[[ 22.8 -30.7 -15.9  38.1  31.2   4.1   9.2]
 [-16.9  51.7  45.6 -26.4 -16.6 -16.1   4.6]
 [ -5.1 -16.0   4.2   5.9 -11.4  12.7 -11.4]
 [-14.1  55.5  12.5 -39.9 -20.0   2.0 -19.1]
 [  0.2  53.4   2.0 -12.3   9.8   0.2  11.7]]
Counting starts at 0.
Find the entry at row 2, column 0.
-5.1
The entry at row 2, column 1 is -16.0
The entry directly above 53.4: 55.5
The entry directly below the largest entry is 53.4
Find the entry in row 1 and column 0.
-16.9
Find the entry in the top-right corner.
9.2
The entry in the bottom-left corner is 0.2
The entry just right of the smallest entry is -20.0
Find the entry in row 2 and column 2.
4.2
Find the entry in row 0 and column 2.
-15.9
Find the entry in row 0 and column 0.
22.8
Find the entry directly below the centre entry.
-39.9
Find the entry in row 0 and column 1.
-30.7
The entry directly below the smallest entry is -12.3
The centre entry is 5.9
The entry directly above -20.0 -> -11.4
Find the entry in row 1 and column 2.
45.6
Find the entry just left of the largest entry.
-14.1
Find the bottom-right entry.
11.7
The top entry of the column that holds the smallest entry: 38.1

Questions about the grid below.
1) Report the largest entry in the first column.
2) Report the 2nd entry, reading row by row.
3) Report the 1st entry in reading order.
4) Report the last entry, reading row by row.
5) Report the 2nd entry on the diagonal from the top-right corner.
6) Report the 5th entry from the end, reading row by row.
7) Report the second entry on the main diagonal.
[[-13.8  30.8   3.0 -36.0   6.8  48.2 -15.5 -44.9  33.7  27.9 -46.6]
 [ 12.2  -0.5   1.3  10.7 -24.3 -13.8  30.8   3.0 -36.0   6.8  48.2]
 [  1.3  10.7 -24.3 -13.8  30.8   3.0 -36.0   6.8  48.2 -15.5 -44.9]
 [-15.5 -44.9  33.7  27.9 -46.6 -11.9  58.8   3.3 -56.4   4.5  33.8]
 [ 10.7 -24.3 -13.8  30.8   3.0 -36.0   6.8  48.2 -15.5 -44.9  33.7]
 [ -0.5   1.3  10.7 -24.3 -13.8  30.8   3.0 -36.0   6.8  48.2 -15.5]
 [  3.0 -36.0   6.8  48.2 -15.5 -44.9  33.7  27.9 -46.6 -11.9  58.8]
 [  6.8  48.2 -15.5 -44.9  33.7  27.9 -46.6 -11.9  58.8   3.3 -56.4]
 [-36.0   6.8  48.2 -15.5 -44.9  33.7  27.9 -46.6 -11.9  58.8   3.3]
 [ 30.8   3.0 -36.0   6.8  48.2 -15.5 -44.9  33.7  27.9 -46.6 -11.9]
 [-24.3 -13.8  30.8   3.0 -36.0   6.8  48.2 -15.5 -44.9  33.7  27.9]
 [ 48.2 -15.5 -44.9  33.7  27.9 -46.6 -11.9  58.8   3.3 -56.4   4.5]]
1) 48.2
2) 30.8
3) -13.8
4) 4.5
5) 6.8
6) -11.9
7) -0.5

Read these off the row that follows.
1) Report the second entry.
2) Report the entry just right of the smallest entry.
3) Report the second entry from the end.
4) Report the last entry.
5) Report the third entry from the right.
6) Report the entry at the centre.
7) Report the first entry from the left.
8) Report the fourth entry.
[ 67.4 -65.7  21.6 -45.7 -66.0  55.8  -9.8 -53.9  14.3  56.3 -57.4 -15.4
  50.1]
1) -65.7
2) 55.8
3) -15.4
4) 50.1
5) -57.4
6) -9.8
7) 67.4
8) -45.7

Read these off the grid that follows. Rows and columns are numbered from 0.
1) Report the entry directly below the largest entry.
2) Report the entry at row 0, column 1.
3) Report the entry at row 1, column 0.
4) Report the entry at row 2, column 1.
5) Report the entry at row 0, column 2.
6) Report the entry in the bottom-right corner.
7) Report the top-left entry.
8) Report the bottom-left entry.
[[3 6 4 7 5 3 7 4 4 6 4 2 4]
 [3 4 5 4 6 5 4 6 3 7 3 5 4]
 [7 4 6 3 3 7 4 3 7 3 7 6 7]
 [6 7 7 8 7 3 7 6 5 5 5 6 3]
 [7 4 5 4 4 6 5 3 7 4 7 5 7]
 [6 3 3 3 3 5 3 3 7 3 6 3 6]
 [6 4 7 5 3 7 4 4 5 3 5 7 6]
 [7 4 6 4 3 7 3 4 6 3 6 6 7]
 [7 4 7 4 4 6 4 5 7 5 6 6 6]
 [5 2 3 3 3 6 3 3 6 4 5 4 6]
 [4 4 6 3 4 5 3 5 2 4 4 6 4]
 [6 3 7 3 4 6 3 4 4 3 4 7 6]]
1) 4
2) 6
3) 3
4) 4
5) 4
6) 6
7) 3
8) 6

[[62 44 63 37 50 56 56 49 40 41 45 48 51]
 [54 50 55 44 49 52 47 54 22 77 43 55 70]
 [53 49 57 44 47 53 46 52 48 50 46 53 55]
 [85 41 55 36 57 52 59 57 44 45 38 52 46]
 [52 47 46 53 51 48 54 51 55 43 48 60 46]
 [43 47 56 49 47 52 54 65 51 49 46 44 50]
 [38 49 54 53 48 51 31 67 46 50 46 50 38]
 [54 43 64 44 50 56 51 51 46 50 50 49 50]
 [52 47 40 56 53 45 38 54 45 48 49 62 46]
 [83 41 55 37 56 52 40 48 46 51 66 53 50]
 [52 44 54 49 51 52 52 34 45 48 38 57 56]
 [40 48 55 50 47 52 42 55 40 53 46 49 51]
 [53 46 52 49 51 51 47 45 47 49 46 64 44]]
Read off the smallest entry in the first row.
A: 37
The bottom entry of the column that holds the largest entry -> 53
Read off the centre entry.
A: 31
The first entry on the diagonal from the top-right corner is 51
Read off the smallest entry in the last row.
A: 44
The top-left entry -> 62
The 5th entry from the end, reading row by row -> 47
Read off the second-last entry, reading row by row.
A: 64
Read off the 2nd largest entry.
A: 83
Read off the entry just left of the centre entry.
A: 51
The 5th entry in reading order is 50
The third entry on the main diagonal -> 57
The largest entry -> 85
Read off the entry just right of the largest entry.
A: 41
Read off the entry directly below the smallest entry.
A: 48
The entry just right of the smallest entry: 77
The entry just left of the smallest entry: 54
The entry just right of the centre entry is 67
Read off the largest entry in the first row.
A: 63
Read off the 2nd entry on the main diagonal.
A: 50

arr = [[23.8, 5.6, -12.3, -22.1, 1.4], [-3.3, -4.1, -0.2, 4.0, 25.5], [-4.8, 25.7, 8.6, -20.9, -13.9], [-29.8, -4.7, 14.2, 58.0, -20.7], [-2.0, -4.9, -0.9, -12.5, 18.3], [14.5, -5.4, -14.9, -22.4, 11.2], [-8.8, 29.4, 2.3, -22.6, -17.5], [3.7, 8.1, 8.9, -9.1, 10.1], [-6.2, 15.6, -13.6, -3.7, -18.4], [0.3, 35.5, -17.1, -3.2, -33.0], [10.2, 1.0, -4.8, -17.5, 2.4], [2.2, -1.9, -10.9, 7.1, -19.2], [4.0, 8.7, -14.9, -9.4, 0.8], [-29.3, -6.6, 6.7, 39.5, -14.9], [20.9, -9.0, -8.9, -22.7, 26.7]]
The fourth entry in reading order is -22.1
The entry just left of 7.1 -> -10.9
The 2nd largest entry -> 39.5
Which number is the entry just right of the centre entry? -9.1
The entry just right of 25.7 is 8.6
Which number is the entry at the centre? 8.9
Which number is the entry just right of -12.5? 18.3
Which number is the entry just left of the largest entry? 14.2
Which number is the minimum? -33.0
The 3rd entry in reading order is -12.3
The largest entry -> 58.0
The entry just right of -6.2 is 15.6
Which number is the entry just left of 2.3? 29.4
